m =
[[5 1 4 5 4 2 4 6 5 3 5 3 6 4]
 [4 5 4 4 5 1 7 5 1 3 4 4 3 4]
 [5 4 5 3 2 3 5 4 6 2 1 5 3 5]
 [6 5 5 4 4 6 3 4 3 3 3 5 5 7]
 [4 5 3 3 4 2 6 5 1 3 4 3 4 4]
 [4 4 4 4 4 4 4 4 4 4 4 4 4 4]
 [4 1 4 2 6 2 2 1 2 2 5 8 2 3]
 [1 1 5 2 6 6 5 6 3 5 3 4 2 6]
 [3 4 4 3 3 2 4 3 1 4 2 4 5 4]
 [5 3 4 6 5 3 3 5 5 2 4 3 5 6]
 [4 2 5 4 4 4 5 4 4 5 3 4 8 3]
 [3 3 3 7 4 4 6 2 6 7 2 5 5 5]
 [6 5 5 5 6 6 3 4 2 2 3 5 6 8]
 [3 2 3 4 3 3 2 1 4 5 2 4 4 5]]
Rows and columns are counted from 1.
row 1 col 1 -> 5
row 4 col 3 -> 5
row 3 col 7 -> 5
row 2 col 12 -> 4
row 7 col 7 -> 2
row 7 col 10 -> 2
row 9 col 14 -> 4
row 7 col 3 -> 4
row 14 col 12 -> 4
row 11 col 7 -> 5
row 10 col 8 -> 5
row 8 col 6 -> 6
row 7 col 14 -> 3
row 13 col 12 -> 5
row 7 col 9 -> 2
row 12 col 10 -> 7
row 10 col 12 -> 3
row 6 col 3 -> 4
row 12 col 13 -> 5
row 1 col 9 -> 5
row 5 col 7 -> 6
row 2 col 8 -> 5
row 7 col 1 -> 4
row 8 col 8 -> 6
row 14 col 3 -> 3
row 12 col 7 -> 6
row 6 col 4 -> 4
row 13 col 14 -> 8
row 14 col 6 -> 3
row 14 col 8 -> 1
row 1 col 2 -> 1
row 9 col 8 -> 3
row 11 col 13 -> 8
row 1 col 14 -> 4
row 11 col 2 -> 2
row 13 col 6 -> 6
row 11 col 8 -> 4
row 13 col 2 -> 5
row 5 col 10 -> 3

W =
array([[-0.33,  1.13,  0.27, -0.30, -3.62, -0.58,  3.43, -2.47, -2.16,
        -3.95],
       [ 2.19,  3.07,  2.37, -2.93, -3.96, -0.35,  1.94,  0.59, -1.40,
        -3.06],
       [ 0.82,  3.14,  2.49, -2.14, -2.17, -0.78,  1.16,  1.45, -0.30,
        -1.58],
       [ 3.47,  0.24,  1.86, -1.20, -1.05,  2.24, -2.25,  1.11, -3.26,
         0.24],
       [ 3.07,  1.85,  0.08, -0.65, -2.56,  4.55, -3.16, -0.29, -1.88,
        -2.52]])
Indices start at 1.
row 1 col 1	-0.33
row 3 col 2	3.14
row 4 col 3	1.86
row 2 col 8	0.59
row 5 col 9	-1.88
row 3 col 8	1.45
row 1 col 3	0.27
row 2 col 4	-2.93
row 2 col 7	1.94
row 2 col 9	-1.40
row 1 col 9	-2.16
row 5 col 4	-0.65
row 1 col 8	-2.47
row 2 col 2	3.07
row 2 col 5	-3.96
row 3 col 4	-2.14
row 5 col 6	4.55
row 1 col 5	-3.62
row 3 col 3	2.49
row 4 col 9	-3.26
row 4 col 10	0.24
row 4 col 1	3.47
row 3 col 1	0.82
row 4 col 7	-2.25
row 5 col 2	1.85
row 3 col 6	-0.78
row 4 col 5	-1.05
row 5 col 7	-3.16
row 1 col 6	-0.58
